[[ 53  56  58  31 -41 -47 -53  46]
 [  1  -4  71   5 -36 -28 -22 -23]
 [-25 -29 -12 -32 -46 -47 -49 -33]
 [-26 -27 -52 -22 -42 -42 -40 -55]
 [-56 -57  61 -52  58  59  59  61]
 [-50 -51 -34 -51 -14 -16 -20  -5]
 [ 52  48  57  51 -59 -58 -56 -35]
 [-51 -52 -17 -51 -16 -17 -21   0]
 [ 54  53 -41  56  11  13  24 -46]
 [ 33  35 -29  29  43  43  41  21]
 [-24 -16 -33  -6  59  60  61  34]]
|
[[ 46 -23 -33 -55  61  -5 -35   0 -46  21  34]
 [-53 -22 -49 -40  59 -20 -56 -21  24  41  61]
 [-47 -28 -47 -42  59 -16 -58 -17  13  43  60]
 [-41 -36 -46 -42  58 -14 -59 -16  11  43  59]
 [ 31   5 -32 -22 -52 -51  51 -51  56  29  -6]
 [ 58  71 -12 -52  61 -34  57 -17 -41 -29 -33]
 [ 56  -4 -29 -27 -57 -51  48 -52  53  35 -16]
 [ 53   1 -25 -26 -56 -50  52 -51  54  33 -24]]

[[-17 -20   1  12 -81]
 [ 15  13   7  52  56]]
|
[[-81  56]
 [ 12  52]
 [  1   7]
 [-20  13]
 [-17  15]]

[[-83 -60  46  25 -71   6]
 [-84 -61  50  21 -68   5]
 [-83 -54  47   7 -59  -6]]
|
[[  6   5  -6]
 [-71 -68 -59]
 [ 25  21   7]
 [ 46  50  47]
 [-60 -61 -54]
 [-83 -84 -83]]

[[-21  32 -49  69 -39   6 -37 -29   2]
 [ 16   9  33  -4  37 -10  -8   2 -24]
 [ 34 -16 -14  24 -11  49 -14  -9  33]
 [ 13 -37  12 -57  -3  20  44  27  35]
 [-29  31  -4 -45  -5   4  49  49  19]]
|
[[  2 -24  33  35  19]
 [-29   2  -9  27  49]
 [-37  -8 -14  44  49]
 [  6 -10  49  20   4]
 [-39  37 -11  -3  -5]
 [ 69  -4  24 -57 -45]
 [-49  33 -14  12  -4]
 [ 32   9 -16 -37  31]
 [-21  16  34  13 -29]]

[[  3  17 -13 -82]
 [ 32 -33  42  57]
 [ -9 -43 -48 -64]
 [ 19 -20  -8 -76]
 [ 29  69  30 -28]
 [ 43  58  41   8]
 [-19  13 -42 -76]
 [ 34 -57   4 -46]
 [ 56  -4  23 -51]
 [ 16 -75 -14 -19]
 [ -2  80   3 -27]
 [ 11  79  20 -18]]
|
[[-82  57 -64 -76 -28   8 -76 -46 -51 -19 -27 -18]
 [-13  42 -48  -8  30  41 -42   4  23 -14   3  20]
 [ 17 -33 -43 -20  69  58  13 -57  -4 -75  80  79]
 [  3  32  -9  19  29  43 -19  34  56  16  -2  11]]

[[ -4  -1  -5  -5 -34  40  59 -17  39 -11  66 -18 -33   3 -27]
 [-13  27  -4  64 -22  36  12  -3 -19  18 -28 -36  20  44 -25]
 [-15  -5  57  11  -4   1  31 -36   1 -21  57 -13  -9   7   0]
 [ 35  -4  19 -27  29 -64 -18  40 -80  -8 -47  71 -34  16  43]
 [  8  22 -22  49  21  10 -30  28  23  42 -26 -13  18  -2 -12]]
|
[[-27 -25   0  43 -12]
 [  3  44   7  16  -2]
 [-33  20  -9 -34  18]
 [-18 -36 -13  71 -13]
 [ 66 -28  57 -47 -26]
 [-11  18 -21  -8  42]
 [ 39 -19   1 -80  23]
 [-17  -3 -36  40  28]
 [ 59  12  31 -18 -30]
 [ 40  36   1 -64  10]
 [-34 -22  -4  29  21]
 [ -5  64  11 -27  49]
 [ -5  -4  57  19 -22]
 [ -1  27  -5  -4  22]
 [ -4 -13 -15  35   8]]

[[ -9 -11]
 [ 68  45]
 [ 10 -52]
 [-34 -59]
 [-55  -5]]
|
[[-11  45 -52 -59  -5]
 [ -9  68  10 -34 -55]]
---
[[-70 -13 -76  29  47]
 [-22  75 -10  73 -60]
 [ 31  39 -24  77 -45]]
|
[-70  75 -24]

[[-72 -67]
 [-60 -55]
 [  8  13]
 [ 64  60]
 [-61 -58]]
|
[-72 -55]

[[ 82  46]
 [-28 -63]]
|
[ 82 -63]

[[  7  15 -11  -5]
 [ 31  -7 -47  63]]
|
[ 7 -7]

[[-25  75 -33 -38   4]
 [ 44 -20   9  32  10]
 [ -5 -58  31  39  13]
 [-21  16  -9 -45   4]
 [-13  49 -33 -34  -7]]
|
[-25 -20  31 -45  -7]

[[ 54  11  29 -22  -7]
 [ -9 -14   9 -69  20]]
|
[ 54 -14]

[[-44  65]
 [-41  58]
 [-37  34]
 [-31  64]
 [  1 -85]]
|
[-44  58]
---
[[  5  12   8   1   7]
 [ 15  52  -8  53  14]
 [ -3 -52  67   4 -76]
 [  0 -66 -21   9  -5]
 [  7  13 -51  -5  30]
 [  8  36   6 -48  21]
 [ -5 -10  33   1 -13]
 [  9 -20 -17 -68  23]
 [  5  30 -38 -14 -31]
 [  8   2  14   1 -18]]
|
[[  1   7   5  12   8]
 [ 53  14  15  52  -8]
 [  4 -76  -3 -52  67]
 [  9  -5   0 -66 -21]
 [ -5  30   7  13 -51]
 [-48  21   8  36   6]
 [  1 -13  -5 -10  33]
 [-68  23   9 -20 -17]
 [-14 -31   5  30 -38]
 [  1 -18   8   2  14]]

[[-36 -81 -25 -59 -23]
 [-38 -12 -32 -34 -38]
 [-56 -38  20 -27  -7]
 [-54 -47 -54 -47 -39]
 [-59 -58 -36 -28 -27]
 [-15 -22  56 -10  31]
 [ 73  18  -8  19  26]
 [-40 -21 -47 -45 -49]
 [-28   7 -58 -48 -55]
 [ 38   6  35  -1  42]]
|
[[-59 -23 -36 -81 -25]
 [-34 -38 -38 -12 -32]
 [-27  -7 -56 -38  20]
 [-47 -39 -54 -47 -54]
 [-28 -27 -59 -58 -36]
 [-10  31 -15 -22  56]
 [ 19  26  73  18  -8]
 [-45 -49 -40 -21 -47]
 [-48 -55 -28   7 -58]
 [ -1  42  38   6  35]]

[[ 53  75 -64  16   6]
 [ 30   6 -44  79  67]
 [ 74  35  14 -76  86]
 [ 80  54  67  27 -23]
 [  1  80  87 -48 -79]
 [-82 -52 -30  75  59]]
|
[[ 16   6  53  75 -64]
 [ 79  67  30   6 -44]
 [-76  86  74  35  14]
 [ 27 -23  80  54  67]
 [-48 -79   1  80  87]
 [ 75  59 -82 -52 -30]]

[[-68  58  54 -21]
 [  9 -24 -54  15]
 [ 59 -58 -32  31]
 [-70  85  73 -38]]
|
[[ 54 -21 -68  58]
 [-54  15   9 -24]
 [-32  31  59 -58]
 [ 73 -38 -70  85]]

[[ 14 -37  -7 -19  -6   8 -34  11 -21 -16 -55 -73]
 [ 19  25 -19 -12 -12  -2  51  -6 -35  16 -36  23]
 [-26  10  -6 -32 -18 -12  15   8  -7 -12 -38  -9]
 [-23  34  41  50  31   5  30  35  -9  20 -63 -16]
 [-36 -49 -26  20   6  26 -20 -35 -30  -7  29   2]
 [-11  16 -11 -26   3  -4  -9  29 -17  19   2 -51]]
|
[[-55 -73  14 -37  -7 -19  -6   8 -34  11 -21 -16]
 [-36  23  19  25 -19 -12 -12  -2  51  -6 -35  16]
 [-38  -9 -26  10  -6 -32 -18 -12  15   8  -7 -12]
 [-63 -16 -23  34  41  50  31   5  30  35  -9  20]
 [ 29   2 -36 -49 -26  20   6  26 -20 -35 -30  -7]
 [  2 -51 -11  16 -11 -26   3  -4  -9  29 -17  19]]

[[ 29 -31 -63  56  75  76 -42  49  72 -60  29 -44  -5  82  81]
 [-28  18  84 -51 -63 -67  47 -41 -56  84 -35  69   1 -73 -62]
 [ 27 -30 -51  60  70  69 -38  47  64 -51  28 -37  -9  79  75]]
|
[[ 82  81  29 -31 -63  56  75  76 -42  49  72 -60  29 -44  -5]
 [-73 -62 -28  18  84 -51 -63 -67  47 -41 -56  84 -35  69   1]
 [ 79  75  27 -30 -51  60  70  69 -38  47  64 -51  28 -37  -9]]

[[-30 -10 -15 -60  26  12  88  52]
 [ -1  -5  -1 -42  55  -8  64  83]
 [-58  -4 -23 -58 -13  41  82 -12]
 [-61  -1 -25 -58 -16  44  80 -20]
 [ 63 -45  20   2 -39 -11 -61 -31]
 [ 50 -45  51  -1 -25  16 -73   5]
 [-68   9 -28 -50 -23  51  70 -41]
 [ -4  -3   2 -38  58  -7  54  87]
 [-67  61 -36  18 -23   8  13 -67]
 [  8 -21  58  13  52  23 -67  75]
 [-24  71 -37  64 -22 -21  -9 -68]]
|
[[ 88  52 -30 -10 -15 -60  26  12]
 [ 64  83  -1  -5  -1 -42  55  -8]
 [ 82 -12 -58  -4 -23 -58 -13  41]
 [ 80 -20 -61  -1 -25 -58 -16  44]
 [-61 -31  63 -45  20   2 -39 -11]
 [-73   5  50 -45  51  -1 -25  16]
 [ 70 -41 -68   9 -28 -50 -23  51]
 [ 54  87  -4  -3   2 -38  58  -7]
 [ 13 -67 -67  61 -36  18 -23   8]
 [-67  75   8 -21  58  13  52  23]
 [ -9 -68 -24  71 -37  64 -22 -21]]

[[  9  25 -18  37  23  41]
 [ 29  -1 -19   7  -8  46]
 [ 39   9  10  44  43 -21]
 [-57 -21  31   4 -27   4]
 [  8   6   2 -10  21  -6]
 [-26 -30 -14 -67  -7  -7]
 [-24 -48  24 -34 -18   1]
 [ 27  -2  -6  43  23  39]
 [-25 -14 -14  -6 -45  57]]
|
[[ 23  41   9  25 -18  37]
 [ -8  46  29  -1 -19   7]
 [ 43 -21  39   9  10  44]
 [-27   4 -57 -21  31   4]
 [ 21  -6   8   6   2 -10]
 [ -7  -7 -26 -30 -14 -67]
 [-18   1 -24 -48  24 -34]
 [ 23  39  27  -2  -6  43]
 [-45  57 -25 -14 -14  -6]]
